Here is a tiny trained network, its code and every weight. The questions are about switching its units off for an input and a target symbol, where a switched-off unit gives its printed mean instead of its output.

import numpy as np


def w(rows, s, z=0):
    codes = np.array(rows[::2]) - 128.0
    scale = np.full(codes.shape[1], s)
    scale[-1] = z or s
    return codes * scale


def norm(h):
    return h / np.sqrt((h * h).mean(-1, keepdims=True) + 1e-5)


def f(y):
    return y / 2 * (1 + np.tanh(0.7978845608 * (y + 0.044715 * y**3)))


def softmax(a):
    e = np.exp(a - a.max(-1, keepdims=True))
    return e / e.sum(-1, keepdims=True)


def log_softmax(a):
    a = a - a.max(-1, keepdims=True)
    return a - np.log(np.exp(a).sum(-1, keepdims=True))


def net(x, mask):
    ids = ['ζηθμτφω'.index(c) for c in x.split()]
    T = len(ids)
    res = E[ids] + P[:T]
    u = 0
    for l in range(2):
        r = norm(res)
        for j in range(3):
            rows = slice(2 * j, 2 * j + 2)
            q, k, v = (r @ M[l][rows].T for M in (Q, K, V))
            z = softmax(np.where(np.tri(T) > 0, q @ k.T / 2**0.5, -1e9)) @ v
            o = O[l][rows]
            res = res + np.where(mask[u + j], z, o[:, -1]) @ o[:, :-1]
        u += 3
        y = f(norm(res) @ A[l][:, :-1].T + A[l][:, -1])
        res = res + np.where(mask[u : u + 12], y, B[l][:, -1]) @ B[l][:, :-1]
        u += 12
    return log_softmax(norm(res)[-1] @ U[:, :-1].T + U[:, -1])


Q, K, V, O, A, B = {}, {}, {}, {}, {}, {}
E = w([
[112,155,194,158,112,123],'ζ',
[46,106,87,103,140,55],'η',
[118,97,169,151,105,174],'θ',
[108,133,162,148,84,149],'μ',
[105,157,117,132,92,146],'τ',
[136,146,186,149,124,139],'φ',
[150,5,163,39,178,131],'ω',
],0.017)
P = w([
[113,46,141,63,60,173],'0',
[78,92,200,60,154,186],'1',
[99,153,190,16,90,133],'2',
[215,72,98,190,62,79],'3',
[148,77,98,228,166,149],'4',
[61,183,148,115,183,187],'5',
[190,170,136,121,31,69],'6',
[197,136,99,252,89,45],'7',
[60,205,137,241,192,125],'8',
],0.012)
Q[0] = w([
[168,77,92,113,76,6],'0.h1',
[131,88,83,186,146,99],'0.h1',
[195,99,94,137,122,95],'0.h2',
[164,158,154,89,110,147],'0.h2',
[78,112,102,127,114,90],'0.h3',
[118,143,162,165,99,142],'0.h3',
],0.017)
K[0] = w([
[61,123,98,195,246,212],'0.h1',
[100,221,136,51,193,158],'0.h1',
[80,138,117,138,177,183],'0.h2',
[173,65,108,160,132,174],'0.h2',
[62,135,101,134,133,50],'0.h3',
[129,167,137,164,108,149],'0.h3',
],0.014)
V[0] = w([
[73,183,188,162,140,21],'0.h1',
[219,172,113,52,216,146],'0.h1',
[130,124,124,130,156,208],'0.h2',
[151,95,100,176,157,148],'0.h2',
[231,39,107,1,218,139],'0.h3',
[140,91,76,120,162,142],'0.h3',
],0.007)
O[0] = w([
[199,130,128,22,188,98,105],'0.h1',
[185,203,99,107,131,209,2],'0.h1',
[124,87,90,189,98,125,146],'0.h2',
[39,130,173,147,72,112,73],'0.h2',
[82,254,169,175,123,35,45],'0.h3',
[155,108,108,159,141,89,56],'0.h3',
],0.0072,0.0047)
A[0] = w([
[122,189,123,125,179,29,35],'0.n1',
[127,248,102,139,137,85,81],'0.n2',
[135,131,131,140,100,198,140],'0.n3',
[143,106,169,145,100,152,74],'0.n4',
[131,109,98,128,122,147,42],'0.n5',
[80,166,135,109,154,139,82],'0.n6',
[107,189,158,141,128,137,2],'0.n7',
[130,124,169,150,99,176,57],'0.n8',
[127,198,119,147,129,133,1],'0.n9',
[129,101,111,102,108,110,111],'0.n10',
[164,129,130,78,149,109,68],'0.n11',
[93,141,94,156,148,92,99],'0.n12',
],0.013,0.0079)
B[0] = w([
[98,171,225,248,107,113,132],'0.n1',
[97,77,144,105,124,108,113],'0.n2',
[124,194,117,129,147,103,253],'0.n3',
[163,163,154,123,156,115,214],'0.n4',
[76,136,107,141,109,146,99],'0.n5',
[158,108,140,130,127,151,145],'0.n6',
[111,132,112,150,155,142,111],'0.n7',
[154,162,143,142,149,100,201],'0.n8',
[116,158,134,132,121,155,111],'0.n9',
[145,134,93,121,159,147,149],'0.n10',
[67,111,123,147,113,107,113],'0.n11',
[178,136,147,124,162,109,112],'0.n12',
],0.012,0.0041)
Q[1] = w([
[121,112,159,156,120,108],'1.h1',
[88,128,103,167,174,111],'1.h1',
[110,103,84,146,193,84],'1.h2',
[161,143,103,181,106,88],'1.h2',
[90,158,187,68,78,184],'1.h3',
[62,144,141,138,245,233],'1.h3',
],0.012)
K[1] = w([
[119,116,155,163,141,123],'1.h1',
[148,120,117,158,135,102],'1.h1',
[137,116,201,125,91,109],'1.h2',
[111,137,148,112,180,203],'1.h2',
[228,47,77,211,59,98],'1.h3',
[158,159,143,64,5,41],'1.h3',
],0.012)
V[1] = w([
[144,90,37,166,149,85],'1.h1',
[147,143,109,198,206,102],'1.h1',
[113,168,121,87,107,136],'1.h2',
[110,143,68,123,156,119],'1.h2',
[94,147,190,139,254,93],'1.h3',
[176,124,193,135,59,220],'1.h3',
],0.0088)
O[1] = w([
[83,184,240,94,54,46,1],'1.h1',
[113,103,188,99,33,118,78],'1.h1',
[171,129,120,173,151,130,117],'1.h2',
[143,79,72,172,197,184,37],'1.h2',
[16,167,216,57,152,161,183],'1.h3',
[156,73,185,91,2,144,224],'1.h3',
],0.0077,0.007)
A[1] = w([
[139,115,86,108,93,126,134],'1.n1',
[151,194,101,246,117,136,88],'1.n2',
[119,248,128,210,115,151,69],'1.n3',
[67,53,77,92,158,94,6],'1.n4',
[67,195,157,254,78,131,109],'1.n5',
[150,124,119,98,142,172,135],'1.n6',
[81,131,137,139,122,140,183],'1.n7',
[101,131,139,140,195,91,193],'1.n8',
[119,78,142,58,125,100,96],'1.n9',
[126,82,161,144,91,91,112],'1.n10',
[110,89,108,74,167,143,113],'1.n11',
[152,228,153,128,118,204,84],'1.n12',
],0.017,0.013)
B[1] = w([
[133,126,167,136,140,140,160],'1.n1',
[102,106,112,172,208,144,191],'1.n2',
[62,89,96,81,74,228,191],'1.n3',
[166,43,250,71,134,167,159],'1.n4',
[76,101,166,97,112,62,236],'1.n5',
[103,140,127,126,117,101,226],'1.n6',
[154,154,118,147,129,116,230],'1.n7',
[123,144,71,129,104,124,231],'1.n8',
[156,90,108,107,177,138,231],'1.n9',
[117,159,100,132,115,142,240],'1.n10',
[169,91,143,105,115,123,199],'1.n11',
[146,183,131,117,180,147,254],'1.n12',
],0.022,0.0059)
U = w([
[174,55,152,59,140,126,143],'ζ',
[152,152,5,113,121,94,49],'η',
[85,128,160,133,84,49,252],'θ',
[172,136,117,161,35,208,102],'μ',
[125,92,129,224,189,121,144],'τ',
[170,216,179,121,161,146,113],'φ',
[39,127,112,93,135,208,62],'ω',
],0.013,0.0029)

Each question gives the input, a string of symbols that net reads in full, and the target symbol t.
The units are the heads (2 rows each of Q, K, V and O) and the neurons (one row each of A and B). Each row of codes is followed by its name. A weight is (code - 128) times the scale printed after its matrix; where a second scale follows, it is the last column's (O, A, B and U).
mask holds one flag per unit, layer by layer, with each layer's heads first. A switched-off unit (its flag False) gives its mean, the last column of its rows in O or B, instead of its output. The means were averaged over made-up inputs and are rounded, as every weight is.
A unit's drop is (log p(t) with every unit on - log p(t) with that unit switched off) / (log p(t) with every unit on - log p(t) with every unit switched off).
The circuit of an input: a set's keep is (log p(t) with only the set's units on - log p(t) with every unit switched off) / (log p(t) with every unit on - log p(t) with every unit switched off). Starting from the 12 units with the biggest drops (on a tie, the unit counted first), units are removed one at a time, each time the one whose removal leaves the highest keep (on an exact tie, the one counted first), for as long as the keep stays at least 0.8.
circuit, biggest first: the units of the circuit, biggest drop first
top k neurons: the k neurons with the biggest drops, biggest first
which heads matter: for each layer, one digit per head in row order, 1 if its drop is at least 0.15 and else 0, layers parted by /
input η ζ ω η φ φ φ η, target θ: circuit, biggest first : (1.h1)
input φ μ ζ ω η η, target η: top 3 neurons : (0.n1; 1.n4; 1.n5)
input τ θ ω θ η ζ μ φ ζ, target μ: circuit, biggest first : (0.h3; 1.h3)
input η φ ω ω ω, target θ: circuit, biggest first : (0.h3; 1.h1)
input ζ ζ ω μ ω, target η: circuit, biggest first : (0.h3; 1.n8)
input ω ζ θ ζ φ, target θ: circuit, biggest first : (1.h1; 1.n5)
input ζ τ ζ τ φ, target ζ: which heads matter : 100 / 000
input τ ω μ τ φ τ ζ ω ζ, target ζ: which heads matter : 111 / 000
input ζ η ω μ τ θ, target μ: which heads matter : 101 / 001
input θ θ μ ζ, target θ: which heads matter : 100 / 001
input η τ φ, target η: which heads matter : 000 / 001
input θ φ τ, target θ: circuit, biggest first : (0.h1; 1.n5; 1.n3)
input ζ ζ ζ τ ω ζ μ φ τ, target μ: which heads matter : 111 / 001
input τ ζ θ, target τ: which heads matter : 000 / 001
input ω μ η ω η η ω ζ, target η: which heads matter : 101 / 001
input ζ φ ω φ, target φ: which heads matter : 000 / 001
input μ φ μ, target μ: which heads matter : 000 / 001
input τ φ ω ζ μ ζ ω ζ ζ, target ω: circuit, biggest first : (1.n3)
input η θ τ η τ, target τ: which heads matter : 111 / 001
input τ φ ω η θ, target ω: circuit, biggest first : (0.h1; 1.n3; 0.h3; 1.h3)
input φ ω η φ η, target η: circuit, biggest first : (1.n8)
